The rows lie along a hidden order. The number after each row says roughly how far along it the row is, from 0 to 9. A new part has a new order.
(in the rows, 128 means zero)
[154 139 140 111 105 127 129  68 143 140 173 169 189 129 150 119 158 141
  78 190 159 118 109 143 132 214 110  94 162 106 159 110 129 115 113 110
  85 110  74 134 147 194 201 121 131 124  88 126 123 161 142 132 149 133
 153 135 101 128 126 133 129]
5
[132 111 139 118 110 122 139  88 167 166 202 143 141 124 112 173 157 148
 115 187 160 110 116 138 144 234 116  73 183  94 139  82 143  70 136 135
  27 114  55 133 143 165 209 120 155 120  76 160 131 173 141 119 156 166
 163 119 117 129 125 140 163]
4
[113 105 116 135 134 125 129 141 141 145 145 106 108 125 109 147 123 129
 170 121 127 126 132 129 124 135 126 113 124 125 128 117 133 109 141 132
 106 133 118 129 127 110 139 130 147 123 128 147 132 125 132 119 135 153
 137 116 137 127 110 134 155]
0
[154 144 142 109  95 121 129  69 140 137 166 162 185 128 148 110 156 142
  77 186 160 118 115 142 127 209 111 101 159 110 167 108 126 112 115 108
  95 108  91 132 152 195 182 119 132 125  93 122 122 157 144 129 151 133
 146 136  97 129 125 130 124]
5
[137 121 139 120 103 127 137  79 152 156 181 147 166 118 117 137 151 144
 112 189 154 119 111 121 120 191 110  91 187 114 152  93 139 103 126 121
  65 104  84 140 158 164 202 125 155 110  92 145 126 168 144 119 156 160
 163 124 110 130 104 147 150]
5
[146 156 127  57  42  86 115  33 116 136 122 163 148 105 163  62 182 116
 106 217 155 116 117 142 115 172 157 155 157  94 180  93 130 125 104 141
 133  96 136 184 145 192 164 177 178  91  98 113 136 173 150 105 166 129
 131 143 100 137  81 128 153]
9
[159 144 132 123  84 134 118  72 122 137 154 164 198 125 164  74 156 141
  97 193 150 128 111 142 111 178 100 114 171 121 162 121 118 117 103  94
 124 102 109 136 147 190 200 129 131 107 113 108 108 161 144 137 154 123
 158 144  94 125  95 132 109]
5
[157 131 134 114  87 138 122  69 127 136 166 162 184 118 160  77 147 139
  98 168 153 131 107 143 112 190 103 103 167 147 162 122 126 121 107  93
 111 107  96 139 151 189 216 121 138 108 103 118 115 159 144 144 142 130
 158 133  97 125 116 141 122]
5
[155 136 140 104  96 135 125  60 137 139 156 170 189 127 159 100 158 144
  78 206 158 124 113 140 124 188 108 110 175 112 161 105 125 113 109 104
  98 105  96 131 146 184 212 125 126 111  95 127 113 172 143 129 144 129
 152 142  99 128 109 133 118]
5
[138 126 114 116  85 127 128  86 146 164 193 135 163 131 132 116 145 148
 142 205 142 116 122 143 113 204 105  98 196 113 156  96 125  93 121 105
  79 109  92 143 133 151 205 128 158 103 102 136 120 163 139 112 147 155
 162 142 110 124  83 137 147]
5
[164 152 115 111  67 125 109  70 109 132 153 156 201 135 185  42 160 140
  93 192 146 126 113 148  99 169  94 114 190 117 165 134 101 124  90  75
 156 108 126 133 138 183 201 129 118 125 120  90 104 155 144 138 141 115
 148 157  85 118  93 123  93]
5
[156 146 162 103  97 130 131  64 130 133 152 176 194 111 169  96 148 133
  68 183 162 130 103 139 121 183 105 100 154 119 163 121 129 124 107  99
  98  97  95 140 158 203 184 116 129 118  96 115 116 162 140 142 139 120
 150 134 100 133 130 146 109]
5
[141 123 127 113  91 135 125  85 140 155 176 141 164 114 151  75 143 142
 137 179 147 129 113 141 105 202  94 101 190 121 161 116 128 109 114  91
  87 104 110 141 148 168 193 129 149  96  99 129 115 163 143 133 146 148
 159 135 103 125  92 149 136]
5
[143 118 128 110 100 123 128  85 148 161 187 139 169 124 131 133 154 147
 117 196 153 116 114 141 127 193 108  91 191 110 151  97 130  91 124 112
  70 108  84 132 140 156 206 127 142 117  95 140 126 177 144 122 155 158
 161 129 112 126 101 135 145]
5
[151 129 145 107 102 129 128  48 137 139 164 167 191 121 150 103 155 140
  78 183 160 124 112 142 128 198 107  96 156 115 154 113 133 116 114 112
  87  98  91 136 154 205 199 119 126 119  97 129 121 164 140 139 151 137
 155 128 107 130 126 139 125]
4
[144 123 122 115  96 131 123  88 144 153 186 138 175 131 136 110 150 146
 118 188 154 117 114 145 118 196 100  96 188 112 158 107 125 103 117 103
  86 110  93 134 146 168 206 123 134 116  99 132 119 163 144 129 151 144
 161 135 102 123 106 136 136]
4
[142 109 122 126  79 148 118  50 147 106 200 190 234 137 156  63 146 138
  80 237 142 122  98 146 161 220 111  88 220 113 175 103 124 102 105 118
  66  97 119 161 153 173 193 134 149 114  82 127  96 178 150 124 165 136
 154 148  74 107 104 142 124]
3
[147 125 128 115  89 132 121  84 132 147 178 148 188 120 152  87 148 144
 115 178 148 128 113 145 112 193  97 101 180 124 157 118 129 111 109 110
  99 100 108 136 146 170 200 123 138 106 107 125 116 160 141 138 146 138
 159 134 101 124 101 138 128]
4
